Below are the code and all the weights of a small trained network. Each question names an input and a class and asks about switching units off, where a switched-off unit gives its printed mean instead of its output.

import numpy as np


def w(rows, s, z=0):
    codes = np.array(rows[::2]) - 128.0
    scale = np.full(codes.shape[1], s)
    scale[-1] = z or s
    return codes * scale


def f(y):
    return y / 2 * (1 + np.tanh(0.7978845608 * (y + 0.044715 * y**3)))


def log_softmax(a):
    a = a - a.max(-1, keepdims=True)
    return a - np.log(np.exp(a).sum(-1, keepdims=True))


def net(x, mask):
    res = np.array(x, float).reshape(1, 8) / 4 @ E
    y = f(res @ A[0][:, :-1].T + A[0][:, -1])
    res = res + np.where(mask, y, B[0][:, -1]) @ B[0][:, :-1]
    return log_softmax(res[-1] @ U[:, :-1].T + U[:, -1])


A, B = {}, {}
E = w([
[155,150,56],'x0',
[119,1,43],'x1',
[167,137,159],'x2',
[168,149,145],'x3',
[176,52,143],'x4',
[70,150,167],'x5',
[122,114,83],'x6',
[122,90,167],'x7',
],0.008)
A[0] = w([
[240,164,150,132],'neuron 1',
[193,156,159,108],'neuron 2',
[110,83,165,125],'neuron 3',
[145,192,71,25],'neuron 4',
[82,170,170,3],'neuron 5',
[188,166,147,72],'neuron 6',
[173,152,122,77],'neuron 7',
[1,115,155,130],'neuron 8',
[150,115,81,112],'neuron 9',
[224,144,127,184],'neuron 10',
[180,67,100,224],'neuron 11',
[117,191,65,60],'neuron 12',
[107,194,79,66],'neuron 13',
],0.011,0.0038)
B[0] = w([
[157,108,203,204],'neuron 1',
[123,138,192,173],'neuron 2',
[95,144,84,160],'neuron 3',
[227,143,82,163],'neuron 4',
[131,207,157,186],'neuron 5',
[142,164,195,159],'neuron 6',
[174,134,149,131],'neuron 7',
[38,225,126,232],'neuron 8',
[139,66,92,175],'neuron 9',
[134,100,174,195],'neuron 10',
[77,6,130,254],'neuron 11',
[193,124,54,180],'neuron 12',
[190,152,66,178],'neuron 13',
],0.019,0.0054)
U = w([
[140,159,119,129],'0',
[53,155,94,51],'1',
[96,3,94,2],'2',
[229,147,18,94],'3',
[76,65,103,212],'4',
[96,42,135,225],'5',
[200,112,194,88],'6',
[161,76,173,237],'7',
],0.0077,0.0066)

Each question gives the input, the list of numbers given to net, and the class t.
The units are the neurons (one row each of A and B). Each row of codes is followed by its name. A weight is (code - 128) times the scale printed after its matrix; where a second scale follows, it is the last column's (A, B and U).
mask holds one flag per neuron, in row order. A switched-off neuron (its flag False) gives its mean, the last column of its row in B, instead of its output. The means were averaged over made-up inputs and are rounded, as every weight is.
A unit's drop is (log p(t) with every unit on - log p(t) with that unit switched off) / (log p(t) with every unit on - log p(t) with every unit switched off).
The circuit of an input: a set's keep is (log p(t) with only the set's units on - log p(t) with every unit switched off) / (log p(t) with every unit on - log p(t) with every unit switched off). Starting from the 12 units with the biggest drops (on a tie, the unit counted first), units are removed one at a time, each time the one whose removal leaves the highest keep (on an exact tie, the one counted first), for as long as the keep stays at least 0.8.
circuit, biggest first: the units of the circuit, biggest drop first
k most important neurons: the k neurons with the biggest drops, biggest first
drop when u is switched off: that unit's drop, to one decimal
input [-2,7,4,-3,6,-4,-1,7], class 2: circuit, biggest first : neuron 11
input [1,2,-5,-4,-2,3,3,-5], class 3: 3 most important neurons : neuron 11; neuron 12; neuron 13
input [3,2,-1,-2,8,0,2,2], class 2: circuit, biggest first : neuron 11; neuron 8
input [-4,4,0,2,-7,-8,-3,6], class 2: circuit, biggest first : neuron 8; neuron 5; neuron 6
input [-8,-6,-3,-1,7,6,-3,-8], class 0: 2 most important neurons : neuron 11; neuron 5
input [4,5,3,-5,-6,4,0,0], class 3: circuit, biggest first : neuron 11; neuron 12
input [3,-8,3,-1,-6,-5,3,-4], class 3: 2 most important neurons : neuron 12; neuron 13
input [3,2,-8,6,1,-5,-1,2], class 2: circuit, biggest first : neuron 11; neuron 8; neuron 5
input [2,4,-7,1,0,5,-2,-6], class 3: circuit, biggest first : neuron 11; neuron 10
input [-4,8,-8,-4,2,3,-7,-1], class 1: 2 most important neurons : neuron 8; neuron 3
input [4,-2,7,3,6,2,-8,-3], class 6: circuit, biggest first : neuron 1; neuron 6
input [8,-8,6,0,-3,-2,7,-3], class 3: 4 most important neurons : neuron 12; neuron 4; neuron 13; neuron 11
input [1,0,-8,-8,-7,-7,6,8], class 1: 2 most important neurons : neuron 8; neuron 11
input [6,4,0,5,0,-8,1,-2], class 2: most important neuron : neuron 11
input [6,2,8,6,6,-7,5,-1], class 2: 2 most important neurons : neuron 11; neuron 9
input [1,-5,-1,5,-2,-4,4,2], class 6: 2 most important neurons : neuron 11; neuron 1
input [1,-1,5,2,-6,-7,3,-1], class 6: 2 most important neurons : neuron 1; neuron 10
input [-4,-3,6,2,-5,-6,-3,4], class 6: drop when neuron 6 is switched off : 0.1
input [-1,8,-7,-4,-7,4,-7,-4], class 1: drop when neuron 8 is switched off : 0.6
input [-1,0,3,-4,1,-5,0,5], class 2: drop when neuron 8 is switched off : 0.3
